Each row has a name. Each piece below is followed by the name of the row it came from, unless a question asks for something else. Each question is about the rows just above it. Places in a row count from 1.

rof: [174 142 100 163  91 185 107 160 137 179 136  85 120 142  92 147 129 154
 150  89  52 123 125 153 156 165]
Bog: [ 83 130 177 147 181  74 126 145 115 110 116 152 120 134 133  98 123 140
  90 107 163 162 122 109 122 138]
Zul: [128 142 177 179 151 129 107 174 120 144 116 102 115 149  92  98 120 168
 105  71 108 162 119 131 156 165]
Faro: [151 142 126 163 121 157 107 116 137 162 130 102 120 142  92 131 126 154
 135  89  80 143 122 142 156 151]
nub: [151 130 178 116  61 185 126 116 137 144 143 119 134 127 120 164 135 112
 165 143  80  85 131 142 133 125]
zalak: [141 129 213 153 107 136 179  85 128 131  74 142 165  61 156 107 143 197
 104 140  52 147 151 132 106 164]
gona: [ 83 117 151 116 181  74 144 116 120  92 123 152 129 120 147 114 126 112
 105 143 191 143 128 109 111 111]
givil: [174 130  48 116  31 213 126 116 142 162 149 102 134 115 120 180 135 112
 165 143  52  65 134 153 133 125]
vis: [197 136  74 147  61 213 107 131 142 179 143  85 129 142 106 164 132 140
 165 107  52 104 128 153 156 151]
After [130 177], its row goes on with => [147 181  74 126 145 115 110 116 152 120 134 133  98 123 140  90 107 163
 162 122 109 122 138]
Put [151 156 153 128 104  52 107 165 140 132 164 106 142 129  85 143 179 142
 131 107 213  61 147  74 136 197] back in order: which row is it? => vis
[151 130 178 116  61 185 126 116 137 144 143 119 134 127 120 164 135 112
 165 143  80  85 131 142 133 125] => nub
Where in the named rows is [114]? => gona, 16
Where in the named rows is [127]? => nub, 14

nub: [134 111 157 177 162 126 209 139 109]
Bog: [114 121 129 222 204 156 190 145 129]
gona: [162 126 211 139 107 115 144 138 109]
ragov: [116 145  79 155  75  88  89 115 153]
What is the next entry after [162 126 209 139]? => [109]
The next entry after [114 121]: => [129]
[156 190 145 129] begins in row and place => Bog, 6
Give the next entry after [162 126 211]. => [139]
The rest of the row after [144 138]: => [109]
Row and place of [116] in the named rows: => ragov, 1

vasot: [174 154  73 116 133 160 182  72 217]
Zul: [179 179  97 100  90 125 154  85 212]
givil: [163 204 102 117 127 111 136 118 169]
gona: [ 86  80 141  74 105 170 182 111 101]
rof: [128 130  88  98  90 164 160 134 148]
Bog: [151 191 140 117 117  94 112 159 141]
Faro: [147 175 106 143 145 136 137  98 188]
zalak: [102 142 117 126  96 147 127 154 130]
vis: [142 135 131 156 171 140 165 120 181]
Give the next entry after [ 90 164 160 134]. => [148]
Row and place of [112] in the named rows: => Bog, 7

vis: [140 110 114 156 147 114 149 149]
Faro: [ 93  82 176 168  88  93 173  91]
Zul: [119 118 149 137 134 111 155 107]
zalak: [156 147 115 114 140 149 110 149]
rus: [144 115 192 187  80  70 189  76]
nub: [177 169  84  81 154 181  80 171]
gona: [101 105 149 147 119 107 154 107]
rof: [119 118 148 147 119 107 204  58]
ragov: [ 98 102 144 156 116 104 159  96]
vasot: [187 184  69  67 173 194  62 180]
After [149 110], its row goes on with => [149]
[147 115] begins in row and place => zalak, 2
What is the next entry after [115 114 140 149 110]? => [149]
The rest of the row after [149 147 119 107]: => [154 107]
What is the next entry after [137 134 111]? => [155]
[115 156 149 147 110 149 140 114] is which row reordered? => zalak

givil: [ 55  67  80 184 197 129 180 119  97 115]
rof: [ 54 140 155  90  82 114 113 187  64 100]
gona: [173 100 196  61 164 137  80 166 151  69]
rus: [132  99  80 185 197 163 165 169  78 172]
The rest of the row after [166 151]: => [69]
The rest of the row after [ 61 164 137  80]: => [166 151  69]
Put [100  64 187 113 114  82  90 155 140  54] back in order: which row is it? => rof
Go on from [ 80 185 197] to the end of its row. => [163 165 169  78 172]

nub: [ 90 127 131 148 120]
vis: [136 165  88  89 172]
vasot: [ 90 120 132 127 149]
Where in the named rows is [165]? => vis, 2
[ 90 148 127 120 131] is which row reordered? => nub
[132 127 149  90 120] is which row reordered? => vasot
The next entry after [131 148]: => [120]
[89] is at row and place => vis, 4
Where in the named rows is [149]? => vasot, 5
Where in the named rows is [136]? => vis, 1

rus: [175  85 127 154 204]
Zul: [137 107 153 191 210]
vis: [175  86 127 154 204]
Where in the named rows is [86]? => vis, 2
[137] is at row and place => Zul, 1
Put [ 86 127 154 175 204] back in order: which row is it? => vis
[153] is at row and place => Zul, 3
Go on from [107 153] to the end of its row. => [191 210]
Go on from [175  86 127 154] to the end of its row. => [204]

givil: [178 128 133 111]
Bog: [177 128 133 111]
Faro: [176 128 133 111]
The rest of the row after [176 128]: => [133 111]
[111 176 133 128] is which row reordered? => Faro
[177 128 133 111] => Bog
Go on from [176 128 133] to the end of its row. => [111]
Put [133 128 177 111] back in order: which row is it? => Bog
Go on from [178 128] to the end of its row. => [133 111]

Bog: [136  53 125  69 129 129  81 128 124 119]
nub: [127 136 125 129 119  53 129  70  81 124]
Faro: [125  81 129 119  70 124 129  53 136 128]
[136  53 125  69 129 129  81 128 124 119] => Bog
[119  70 124 129] begins in row and place => Faro, 4
Give the next entry after [125  69 129 129  81]. => [128]
Put [128 136  53 129 124  70 119 129  81 125] back in order: which row is it? => Faro
Put [ 53  70  81 119 124 125 128 129 129 136] back in order: which row is it? => Faro
[ 53  70  81 119 124 125 127 129 129 136] is which row reordered? => nub
The next entry after [136 125 129 119  53 129  70]: => [81]

zalak: [137 137 136 175 132 129 139 133 143 137 137 132 138 132 139 135 133 132
 135 133 153 140 198 133 138 131 136 138 157 135 132 133 137 135 154 132
 131 133 134 129 137 107 139 134 132 135 132 140 166 133 129 137 129 138
 137 130 131 129 132]
Faro: [131 174 135 172 134 134 134 144 131 143 141 146 144 139 130 131 135 131
 138 142 132 137 140 141 161 138 133 136 137 141 159 133 186 135 143 134
 150 130 133 162 132 107 132 218 134 131 132 137 135 131 134 139 129 154
 129 133 158 134 131]
gona: [184 135 143 134 135 134 133 162 132 155 136 129 130 131 132 133 133 130
 150 139 149 145 142 132 135 151 152 147 130 132 151 132 136 133 142 132
 130 134 151 181 131 107 141 133 132 134 132 145 132 135 134 132 135 135
 142 141 130 143 196]
Where does [132 139 135] start? Give its row and place. => zalak, 14
The next entry after [186 135 143 134 150 130 133 162 132]: => [107]
The rest of the row after [129 154 129 133 158]: => [134 131]
After [132 155 136 129], its row goes on with => [130 131 132 133 133 130 150 139 149 145 142 132 135 151 152 147 130 132
 151 132 136 133 142 132 130 134 151 181 131 107 141 133 132 134 132 145
 132 135 134 132 135 135 142 141 130 143 196]

zalak: [148  40  32 131 132 195 192 149 170  71 131]
vasot: [ 80  39 160 103 138 124 195 153 167 133 110]
givil: [ 81  40 160 131 132 195 192 149 170  71 131]
Bog: [148  40 132 160 131 195 192 149 170  71 131]
Which row holds [ 81  40 160 131 132 195 192 149 170  71 131]? => givil
Where in the named rows is [80]? => vasot, 1
Go on from [ 40 160] to the end of its row. => [131 132 195 192 149 170  71 131]
What is the next entry after [160 131 132 195]? => [192]

Faro: [ 87  57 129  98  80]
gona: [138  88 126 148 132]
givil: [ 86  88 126 148 133]
Where does [126 148 132] start? Give its row and place. => gona, 3
After [129  98], its row goes on with => [80]
[138  88 126 148 132] => gona
[98] is at row and place => Faro, 4
Where in the named rows is [57]? => Faro, 2
[87] is at row and place => Faro, 1

rof: [102 145 113 145 116 117 134 155 131 151 149 132 138  92 110]
vis: [142 126 134 149 134  97 159 120 139 109 115 120 165 132 110]
nub: [146 134 152 118 133 168 142  65 194 107 155  91 101 145 113]
vasot: [134 124 169  97 136 125 157 166  94 185 138 138 131 118  88]
zalak: [140 127 142 126 134 149 134  97 159 120 140 109 115 135 120]
Zul: [129  89 122 157 200 108  89 152  87  98  87 115 101 144 174]
gona: [101 164  85 125 144 113 118 123 133 117 113 141 109 120 114]
givil: [132  84 141 125 104 124 141 165 132 157 156 155 152  88  93]
ragov: [142 131 146 125 137 154 135  91 157 120 138 107 118 134 118]
[142 126 134 149 134  97 159 120 140 109 115] begins in row and place => zalak, 3
Give the next entry after [120 139 109]. => [115]
Row and place where [101 145 113] starts: => nub, 13
[134 152] begins in row and place => nub, 2
Which row holds these entries in another order? [ 85 101 109 113 113 114 117 118 120 123 125 133 141 144 164] => gona

Faro: [126 123 140 132 126 123 136]
givil: [146 137 140 111 137 141 123]
zalak: [133 132 122 122 127 136 119]
nub: [105 113 145 148 125 104 155]
vasot: [125 111 147 141 109 120 141]
Zul: [113 105 145 104 148 125 139]
ragov: [115 120 131 137 120 118 136]
vis: [139 136 137 117 140 135 130]
gona: [ 60  59 180 200  62  60 190]
rof: [ 77  87 167 176 100  76 180]
rus: [131 123 125 129 112 133 121]
Where does [131 123 125 129 112] start? Give its row and place. => rus, 1
Where does [105 113 145 148 125 104] start? Give its row and place. => nub, 1
Row and place of [130] in the named rows: => vis, 7

